Below are the code and all the weights of a small trained network. Each question names an input and a class and asks about switching units off, where a switched-off unit gives its printed mean instead of its output.

import numpy as np


def w(rows, s, z=0):
    codes = np.array(rows[::2]) - 128.0
    scale = np.full(codes.shape[1], s)
    scale[-1] = z or s
    return codes * scale


def f(y):
    return y / 2 * (1 + np.tanh(0.7978845608 * (y + 0.044715 * y**3)))


def log_softmax(a):
    a = a - a.max(-1, keepdims=True)
    return a - np.log(np.exp(a).sum(-1, keepdims=True))


def net(x, mask):
    res = np.array(x, float).reshape(1, 5) / 4 @ E
    y = f(res @ A[0][:, :-1].T + A[0][:, -1])
    res = res + np.where(mask, y, B[0][:, -1]) @ B[0][:, :-1]
    return log_softmax(res[-1] @ U[:, :-1].T + U[:, -1])


A, B = {}, {}
E = w([
[146,123,119,117,131,131,128,131,134,133,130],'x0',
[58,59,101,165,125,127,138,83,194,200,217],'x1',
[135,130,119,133,115,129,119,131,119,134,135],'x2',
[90,121,96,96,51,91,56,61,213,141,48],'x3',
[10,84,104,50,102,212,118,220,94,100,116],'x4',
],0.012)
A[0] = w([
[183,194,161,129,122,141,140,149,68,60,62,4],'n1',
[213,132,184,223,158,89,133,97,192,187,148,117],'n2',
[52,102,113,35,106,193,93,185,108,182,178,125],'n3',
[131,200,123,89,112,117,71,151,135,100,59,42],'n4',
[121,114,130,102,100,167,141,167,132,64,110,161],'n5',
[163,107,183,134,174,115,211,138,61,100,202,91],'n6',
[145,178,119,117,83,121,103,46,201,160,27,98],'n7',
[222,202,145,126,95,115,132,110,72,97,100,54],'n8',
[93,52,109,175,131,131,131,62,172,187,219,89],'n9',
[100,30,153,138,145,159,145,118,174,254,208,102],'n10',
[116,109,116,78,95,71,77,88,179,137,63,111],'n11',
[169,176,182,72,115,87,72,169,57,83,68,52],'n12',
[188,168,139,182,117,24,113,88,163,183,143,130],'n13',
[155,139,144,210,191,138,211,158,75,159,235,101],'n14',
[70,74,121,189,143,152,145,73,179,180,232,25],'n15',
[60,103,82,120,119,174,94,192,114,98,104,103],'n16',
[160,168,183,203,189,159,201,204,57,153,221,110],'n17',
[104,146,71,81,72,103,57,64,183,177,69,110],'n18',
[147,127,143,170,170,185,177,172,79,114,196,67],'n19',
[17,108,134,43,138,188,125,183,100,132,139,125],'n20',
[202,159,187,222,161,64,132,96,168,148,142,155],'n21',
[230,169,156,214,186,74,126,17,122,150,146,159],'n22',
[81,113,53,149,80,60,49,103,204,168,66,86],'n23',
],0.01,0.0043)
B[0] = w([
[234,220,213,143,247,54,68,213,82,213,195,201],'n1',
[68,52,60,219,134,205,78,194,114,86,70,225],'n2',
[73,60,84,222,132,183,42,170,175,98,88,219],'n3',
[175,200,161,59,143,100,127,110,119,159,217,171],'n4',
[106,110,74,160,133,162,80,194,103,121,88,176],'n5',
[162,151,140,88,31,108,167,73,178,106,142,209],'n6',
[149,132,101,52,67,120,168,48,191,63,159,197],'n7',
[170,160,169,165,196,129,58,182,98,177,170,194],'n8',
[197,174,207,112,232,90,26,162,51,199,190,218],'n9',
[184,200,149,112,253,100,61,178,52,172,204,217],'n10',
[139,156,151,84,85,76,165,56,152,122,117,189],'n11',
[150,152,227,153,211,119,52,241,58,204,135,202],'n12',
[100,46,124,185,100,186,67,178,121,111,66,217],'n13',
[154,163,89,26,2,87,236,44,171,68,137,231],'n14',
[197,205,225,147,214,55,58,218,24,239,194,213],'n15',
[91,92,107,164,85,161,134,150,116,147,111,198],'n16',
[169,125,113,55,46,85,177,35,218,45,168,246],'n17',
[166,100,113,72,76,33,190,77,176,83,165,207],'n18',
[227,123,96,80,43,60,200,69,187,97,154,201],'n19',
[11,39,46,211,136,175,51,170,160,78,35,228],'n20',
[90,117,56,222,116,240,94,123,184,147,76,228],'n21',
[79,69,89,234,123,193,85,162,158,117,93,254],'n22',
[212,113,126,69,31,57,193,66,206,80,164,211],'n23',
],0.0085,0.02)
U = w([
[34,27,41,242,116,216,104,231,188,101,71,230],'0',
[174,171,110,12,45,50,210,75,207,85,154,1],'1',
[203,237,231,122,255,57,92,254,61,217,161,138],'2',
],0.0099,0.0023)

Each question gives the input, the list of numbers given to net, and the class t.
The units are the neurons (one row each of A and B). Each row of codes is followed by its name. A weight is (code - 128) times the scale printed after its matrix; where a second scale follows, it is the last column's (A, B and U).
mask holds one flag per neuron, in row order. A switched-off neuron (its flag False) gives its mean, the last column of its row in B, instead of its output. The means were averaged over made-up inputs and are rounded, as every weight is.
A unit's drop is (log p(t) with every unit on - log p(t) with that unit switched off) / (log p(t) with every unit on - log p(t) with every unit switched off).
most important unit: the unit with the biggest drop
k most important neurons: the k neurons with the biggest drops, biggest first
drop of u: that unit's drop, to one decimal
input [-6,-8,-5,-6,5], class 2: 2 most important neurons	n1; n12
input [-2,-1,-1,-7,-5], class 1: most important unit	n14
input [-2,6,4,-5,1], class 2: 4 most important neurons	n15; n10; n9; n23
input [-2,-7,-7,0,-8], class 0: 2 most important neurons	n22; n21
input [7,8,-4,7,-3], class 2: 2 most important neurons	n15; n9
input [2,1,3,7,-7], class 0: 3 most important neurons	n13; n2; n22
input [4,-2,8,5,-4], class 1: 3 most important neurons	n7; n20; n23
input [-8,-8,2,-5,7], class 2: 2 most important neurons	n1; n12
input [-3,-1,8,7,6], class 1: 4 most important neurons	n23; n18; n22; n2
input [5,-4,-1,-5,-5], class 0: 4 most important neurons	n22; n21; n2; n23
input [7,8,-1,6,-6], class 2: 2 most important neurons	n9; n15
input [1,-6,0,-5,-6], class 0: 4 most important neurons	n22; n21; n15; n2
input [5,4,-6,-3,3], class 2: 2 most important neurons	n10; n22
input [-6,-8,-2,-5,5], class 2: most important unit	n1
input [-2,1,-8,-2,-1], class 1: drop of n20	0.3
